Below is a small trained network, with its code and all its weights. Each question gives an input and a class and asks what happens when units are switched off, that is, made to give their printed mean instead of their output.

import numpy as np


def w(rows, s, z=0):
    codes = np.array(rows[::2]) - 128.0
    scale = np.full(codes.shape[1], s)
    scale[-1] = z or s
    return codes * scale


def norm(h):
    return h / np.sqrt((h * h).mean(-1, keepdims=True) + 1e-5)


def f(y):
    return y / 2 * (1 + np.tanh(0.7978845608 * (y + 0.044715 * y**3)))


def log_softmax(a):
    a = a - a.max(-1, keepdims=True)
    return a - np.log(np.exp(a).sum(-1, keepdims=True))


def net(x, mask):
    res = np.array(x, float).reshape(1, 4) / 4 @ E
    u = 0
    for l in range(2):
        y = f(norm(res) @ A[l][:, :-1].T + A[l][:, -1])
        res = res + np.where(mask[u : u + 10], y, B[l][:, -1]) @ B[l][:, :-1]
        u += 10
    return log_softmax(norm(res)[-1] @ U[:, :-1].T + U[:, -1])


A, B = {}, {}
E = w([
[45,213,92,177,36,201,152],'x0',
[58,166,188,251,39,39,93],'x1',
[156,126,53,166,72,184,203],'x2',
[226,36,81,143,120,118,170],'x3',
],0.0011)
A[0] = w([
[153,107,149,122,139,126,112,89],'L0N0',
[141,124,134,126,131,137,111,113],'L0N1',
[159,128,78,97,135,198,177,120],'L0N2',
[47,187,203,158,137,63,54,103],'L0N3',
[164,78,157,114,144,88,118,87],'L0N4',
[140,127,141,116,122,132,130,127],'L0N5',
[146,128,122,104,148,159,147,68],'L0N6',
[92,147,143,218,39,99,114,54],'L0N7',
[162,92,133,145,102,100,127,105],'L0N8',
[84,171,137,252,18,133,149,5],'L0N9',
],0.0032,0.0014)
B[0] = w([
[119,127,108,164,133,122,138,117],'L0N0',
[110,144,115,147,140,121,154,123],'L0N1',
[94,105,62,81,112,186,188,184],'L0N2',
[129,149,125,63,140,253,146,249],'L0N3',
[146,96,98,205,130,86,144,132],'L0N4',
[112,124,117,143,138,136,124,127],'L0N5',
[103,126,119,128,110,137,142,122],'L0N6',
[129,157,41,144,88,145,191,196],'L0N7',
[152,94,126,126,175,108,125,126],'L0N8',
[90,151,63,219,27,70,118,227],'L0N9',
],0.0026,0.002)
A[1] = w([
[102,160,119,174,85,129,142,93],'L1N0',
[172,88,136,153,147,51,134,72],'L1N1',
[81,191,188,105,140,137,86,49],'L1N2',
[97,163,114,196,51,118,131,61],'L1N3',
[173,116,141,85,153,156,129,169],'L1N4',
[77,181,105,223,2,95,139,3],'L1N5',
[84,207,106,114,117,183,145,156],'L1N6',
[158,114,70,129,125,156,173,125],'L1N7',
[83,176,186,116,134,116,86,59],'L1N8',
[145,118,130,102,161,132,107,159],'L1N9',
],0.0057,0.0016)
B[1] = w([
[121,125,67,143,106,69,89,166],'L1N0',
[121,78,135,211,221,58,84,144],'L1N1',
[143,213,201,128,135,155,67,160],'L1N2',
[98,177,37,131,26,27,45,197],'L1N3',
[90,145,102,192,50,111,145,165],'L1N4',
[96,205,3,137,33,26,21,254],'L1N5',
[181,65,127,176,144,47,117,219],'L1N6',
[60,197,168,40,89,167,139,168],'L1N7',
[124,200,192,87,118,205,123,146],'L1N8',
[137,133,127,196,73,120,144,145],'L1N9',
],0.0031,0.0052)
U = w([
[105,207,29,150,37,33,47,254],'0',
[137,224,234,118,154,172,74,89],'1',
[121,93,75,63,103,195,254,62],'2',
[162,32,133,199,225,44,133,92],'3',
],0.0084,0.00093)

Each question gives the input, the list of numbers given to net, and the class t.
The units are the neurons (one row each of A and B). Each row of codes is followed by its name. A weight is (code - 128) times the scale printed after its matrix; where a second scale follows, it is the last column's (A, B and U).
mask holds one flag per neuron, layer by layer. A switched-off neuron (its flag False) gives its mean, the last column of its row in B, instead of its output. The means were averaged over made-up inputs and are rounded, as every weight is.
A unit's drop is (log p(t) with every unit on - log p(t) with that unit switched off) / (log p(t) with every unit on - log p(t) with every unit switched off).
The circuit of an input: a set's keep is (log p(t) with only the set's units on - log p(t) with every unit switched off) / (log p(t) with every unit on - log p(t) with every unit switched off). Starting from the 12 units with the biggest drops (on a tie, the unit counted first), units are removed one at a time, each time the one whose removal leaves the highest keep (on an exact tie, the one counted first), for as long as the keep stays at least 0.8.
units of the circuit, in order: the units of the circuit, biggest drop first
unit that matters most: the unit with the biggest drop
k most important neurons: the k neurons with the biggest drops, biggest first
k most important neurons of layer l: the k neurons of layer l with the biggest drops, biggest first
drop when u is switched off: that unit's drop, to one decimal
input [-5,-2,0,-4], class 3: units of the circuit, in order	L1N5; L1N3
input [4,-5,0,-5], class 1: 2 most important neurons	L1N5; L0N7
input [-7,-8,-5,-7], class 1: units of the circuit, in order	L1N5; L1N6
input [3,-2,-1,-2], class 1: 4 most important neurons	L0N9; L1N5; L0N7; L1N2
input [-2,3,-1,-2], class 1: 2 most important neurons	L0N3; L1N5
input [-6,-1,4,-3], class 3: unit that matters most	L0N3
input [-2,-1,0,5], class 3: 2 most important neurons of layer 1	L1N1; L1N5
input [0,-4,0,-1], class 2: 2 most important neurons	L1N5; L1N3
input [0,-8,-4,8], class 2: 2 most important neurons of layer 1	L1N5; L1N6
input [-8,7,5,3], class 3: 2 most important neurons of layer 1	L1N1; L1N5
input [-6,-5,-8,-6], class 1: drop when L1N5 is switched off	0.1
input [-7,-3,8,5], class 2: drop when L0N2 is switched off	0.2
input [-6,-8,1,-3], class 2: drop when L1N0 is switched off	0.0
input [-4,-8,4,-4], class 2: units of the circuit, in order	L1N5
